Rows, each with its class
[.08,.27,.03,-.35,.40,.29,.20,-.17,.09,-.30,.06,.05,-.22,-.03,.11,-.23,.07,.36,-.07,-.10,-.09,.09,-.21,-.01,-.21,.13,-.02,.26,-.17]
K
[.03,.18,-.02,-.15,.16,.03,.14,.14,.03,-.45,-.02,.39,-.25,.04,-.10,.00,.04,.32,-.06,-.03,-.01,.09,-.35,.07,-.24,.10,.05,.32,-.29]
Z
[.01,.11,.00,-.34,.31,.10,.01,-.19,.28,-.32,.09,.32,.20,-.01,-.14,-.14,.12,.29,.07,-.01,-.06,-.14,-.17,.07,.00,-.09,.01,.56,-.75]
B
[-.08,.20,.00,-.30,.13,.22,.03,-.25,.08,-.38,.00,-.02,-.19,.03,-.01,-.09,.04,.26,-.02,-.07,-.07,.08,-.08,.01,-.19,.01,-.02,.46,-.43]
K
[.15,.16,.08,-.49,.15,.39,-.02,-.08,.26,-.44,.02,.23,-.06,.04,.02,-.20,.05,.27,.03,-.12,-.04,-.03,-.24,-.03,-.15,.06,.02,.53,-.47]
G
[.12,-.06,-.10,-.12,.30,.32,-.05,-.07,-.01,-.46,.04,.34,.21,.02,-.60,-.20,.01,.38,-.14,-.09,.05,-.11,-.28,-.06,-.33,.20,.02,.36,-.53]
U
[.00,.33,-.07,-.28,.28,-.01,.11,-.16,.00,-.35,.04,-.02,.01,-.01,-.05,.00,.08,.43,-.06,-.02,-.04,-.02,-.02,.06,-.20,-.03,-.02,.39,-.66]
K
[.11,.00,.03,-.16,.30,.50,-.02,-.20,.15,-.36,.03,.19,.49,-.10,-.58,-.38,.00,.17,-.03,-.19,-.02,-.06,-.17,.01,-.22,.05,.11,.26,-.45]
U
[-.02,.11,.09,-.34,.27,.09,.04,-.15,.17,-.31,.01,.01,-.11,-.02,.18,-.08,.09,.35,-.05,-.05,-.09,.12,-.14,.07,-.10,.04,.02,.34,-.36]
K
[.02,.17,-.09,-.20,.24,.01,-.05,-.03,.07,-.56,.03,.15,.05,-.14,-.52,.04,.03,.59,-.16,-.05,.04,-.10,-.18,-.01,-.23,-.17,-.05,.47,-.75]
G
[.15,.04,.03,-.19,.08,.53,-.05,-.19,-.07,-.44,.00,.17,.13,-.07,-.48,-.21,.04,.21,-.10,-.19,-.21,.03,-.21,-.01,-.22,.06,.03,.28,-.18]
U
[.00,.04,.05,-.20,.29,.13,-.10,-.07,.27,-.31,-.01,.05,.24,-.12,-.18,-.05,-.01,.16,.01,.02,.41,.26,-.15,.03,-.14,-.10,.04,.39,-.52]
U
[.09,.05,.06,-.17,.13,.16,.05,.07,.16,-.32,.03,.11,-.09,.03,-.15,-.01,-.01,.25,-.06,-.03,-.13,.08,-.19,.03,-.18,-.17,.07,.35,-.21]
Z
[.02,.27,-.02,-.40,.23,.10,.03,-.04,.28,-.54,.05,.09,-.09,.00,-.26,-.06,.07,.42,-.09,-.03,.05,-.05,-.13,.04,-.24,-.01,-.03,.44,-.64]
Z
[-.02,.09,.02,-.29,.20,.27,-.04,-.10,.30,-.33,.05,.22,.23,-.06,-.17,-.09,.07,.18,.15,-.05,-.05,-.21,-.20,-.01,-.13,-.08,.03,.45,-.52]
P
[.04,.15,-.03,-.20,.32,.02,-.02,-.07,.26,-.16,.05,.22,.02,-.03,.29,-.04,.07,.03,.12,.00,-.02,-.09,-.19,.04,-.08,.00,-.04,.37,-.36]
B
[-.06,.11,.14,-.35,.26,.02,.08,-.03,.26,-.23,.04,-.12,-.18,.01,.32,-.02,.06,.14,-.01,.05,.01,.06,.02,.02,-.04,-.03,-.08,.36,-.36]
K
[.11,.31,.05,-.27,.24,-.06,.03,.01,-.02,-.35,.01,.27,-.28,.00,.11,-.06,.10,.40,.01,-.04,-.10,.03,-.27,.04,-.24,.06,.06,.36,-.45]
Z
[.03,.15,-.07,-.45,.27,-.05,-.02,.04,.32,-.25,.04,.35,.02,-.05,.26,-.03,.09,.16,.10,.02,-.04,-.04,-.29,.02,-.05,-.16,.00,.44,-.57]
B
[.11,.12,.00,-.21,.24,.07,.01,-.10,.14,-.20,-.06,.12,.10,-.10,-.12,-.08,.01,.22,-.09,-.06,-.04,.05,-.11,.09,-.18,.03,.02,.44,-.28]
U

Rows, each with its class
[-.04,.08,.02,-.18,.04,-.02,.04,-.06,-.09,-.04,.02,.02,-.11,.14,-.07,-.11,-.02,.08,.13,-.04,.06,.26,-.01,-.08,.00,.04,.04,-.18,-.02]
z888
[-.32,.06,.07,-.22,.23,-.04,.07,.05,.01,-.17,.00,-.05,.00,.09,-.09,-.28,-.07,-.09,.03,.00,.13,.03,.01,-.30,.13,.06,.16,-.04,-.23]
Z508
[-.12,.12,.01,-.19,.13,-.04,-.08,.08,-.10,-.04,.07,.01,.02,.09,-.02,-.16,-.05,-.03,.11,.01,.08,.09,.02,-.10,.05,.01,.13,-.16,-.15]
Z508
[.01,.05,.02,-.33,-.06,-.07,.04,-.11,-.13,-.12,-.11,-.04,.11,.05,-.06,-.28,-.10,.14,.09,.05,.07,.26,.02,-.09,-.02,-.01,-.02,-.06,-.03]
z888
[-.22,-.06,.08,-.03,.04,-.07,.00,.05,.03,.03,.10,-.04,-.24,.05,.01,.02,.03,-.10,.08,-.07,.06,.14,-.09,-.11,.12,.04,.13,-.13,-.20]
Z508
[-.27,.16,.01,.10,.02,-.05,.05,.02,.05,-.03,.05,.00,-.09,-.01,-.06,-.06,.03,.05,-.09,.00,-.01,-.11,.07,-.11,.01,-.06,.12,.10,.04]
z968
[-.06,.13,.05,-.03,.04,-.09,.03,.00,.03,.04,.06,.02,-.22,.04,-.11,.02,-.04,-.01,.08,-.05,.04,.23,.05,.05,.08,.08,.07,-.08,-.12]
z968
[-.62,-.06,.13,-.01,-.09,.00,.20,.15,.09,-.04,.15,-.07,-.09,.06,-.13,-.02,-.22,-.26,-.03,-.09,-.03,-.12,.04,-.36,.06,.08,.35,.02,.09]
Z508
[-.62,.10,.06,.05,-.10,-.13,.04,.07,-.01,.00,.09,-.02,-.22,-.02,.01,.09,-.08,.01,-.01,-.03,.00,.06,.00,.00,.02,.04,.28,-.05,.08]
z968
